Here is a tiny trained network, its code and every weight. The questions are about switching its units off for an input and a class, where a switched-off unit gives its printed mean instead of its output.

import numpy as np


def w(rows, s, z=0):
    codes = np.array(rows[::2]) - 128.0
    scale = np.full(codes.shape[1], s)
    scale[-1] = z or s
    return codes * scale


def f(y):
    return np.maximum(y, 0)


def log_softmax(a):
    a = a - a.max(-1, keepdims=True)
    return a - np.log(np.exp(a).sum(-1, keepdims=True))


def net(x, mask):
    res = np.array(x, float).reshape(1, 3) / 4 @ E
    y = f(res @ A[0][:, :-1].T + A[0][:, -1])
    res = res + np.where(mask, y, B[0][:, -1]) @ B[0][:, :-1]
    return log_softmax(res[-1] @ U[:, :-1].T + U[:, -1])


A, B = {}, {}
E = w([
[251,77,71,190,149,96,117],'x0',
[205,101,208,71,151,178,169],'x1',
[125,120,192,150,111,178,16],'x2',
],0.012)
A[0] = w([
[142,147,137,128,116,166,148,97],'N0',
[167,127,92,132,136,124,181,244],'N1',
[171,141,182,109,131,148,159,242],'N2',
[76,160,131,101,143,144,213,195],'N3',
[87,125,88,162,148,126,128,229],'N4',
[79,135,91,98,136,123,192,169],'N5',
[139,129,167,84,142,139,158,174],'N6',
[102,109,153,134,132,146,119,131],'N7',
[123,131,96,200,111,113,134,117],'N8',
[69,151,165,138,108,149,25,141],'N9',
[77,137,128,97,110,130,181,251],'N10',
[109,139,81,199,133,111,59,205],'N11',
[170,115,155,124,114,143,80,197],'N12',
[249,121,112,145,131,135,142,177],'N13',
[92,154,75,152,115,127,130,201],'N14',
[176,127,160,151,153,124,117,210],'N15',
],0.014,0.0027)
B[0] = w([
[115,118,116,101,123,126,144,151],'N0',
[137,72,156,181,166,93,138,206],'N1',
[138,41,130,77,94,164,121,209],'N2',
[123,116,160,75,89,12,90,225],'N3',
[135,184,96,159,72,121,142,186],'N4',
[121,186,140,141,75,63,136,204],'N5',
[87,87,123,57,123,123,144,195],'N6',
[106,135,193,135,119,143,112,164],'N7',
[112,127,56,99,109,116,110,184],'N8',
[114,190,218,153,254,211,76,255],'N9',
[144,144,141,88,136,29,79,212],'N10',
[113,135,48,81,125,205,55,228],'N11',
[110,156,100,164,160,143,187,190],'N12',
[189,15,100,225,141,141,134,244],'N13',
[166,202,83,169,108,118,130,194],'N14',
[127,113,103,176,132,140,188,185],'N15',
],0.018,0.014)
U = w([
[117,151,36,84,98,211,89,142],'0',
[114,190,199,176,209,187,118,147],'1',
[110,76,173,2,99,108,93,80],'2',
[148,198,157,151,71,57,129,45],'3',
[196,39,127,178,142,158,171,254],'4',
[113,106,134,74,125,220,173,42],'5',
],0.0094,0.0019)

Each question gives the input, the list of numbers given to net, and the class t.
The units are the neurons (one row each of A and B). Each row of codes is followed by its name. A weight is (code - 128) times the scale printed after its matrix; where a second scale follows, it is the last column's (A, B and U).
mask holds one flag per neuron, in row order. A switched-off neuron (its flag False) gives its mean, the last column of its row in B, instead of its output. The means were averaged over made-up inputs and are rounded, as every weight is.
A unit's drop is (log p(t) with every unit on - log p(t) with that unit switched off) / (log p(t) with every unit on - log p(t) with every unit switched off).
The circuit of an input: a set's keep is (log p(t) with only the set's units on - log p(t) with every unit switched off) / (log p(t) with every unit on - log p(t) with every unit switched off). Starting from the 12 units with the biggest drops (on a tie, the unit counted first), units are removed one at a time, each time the one whose removal leaves the highest keep (on an exact tie, the one counted first), for as long as the keep stays at least 0.8.
circuit, biggest first: the units of the circuit, biggest drop first
most important unit: the unit with the biggest drop
k most important neurons: the k neurons with the biggest drops, biggest first
drop of u: that unit's drop, to one decimal
input [8,-4,8], class 0: most important unit	N11
input [1,-2,-2], class 3: circuit, biggest first	(N9; N2)
input [0,8,-7], class 2: 2 most important neurons	(N3; N6)
input [5,-6,-6], class 0: 2 most important neurons	(N11; N8)
input [5,-5,-4], class 0: 2 most important neurons	(N11; N8)
input [-5,-3,0], class 3: 2 most important neurons	(N3; N10)
input [-1,-5,4], class 1: 2 most important neurons	(N9; N2)
input [4,-4,6], class 0: 2 most important neurons	(N11; N8)
input [-1,-4,-8], class 3: drop of N10	0.0
input [-1,-1,1], class 1: drop of N11	0.1
input [7,-7,-4], class 0: drop of N11	1.2
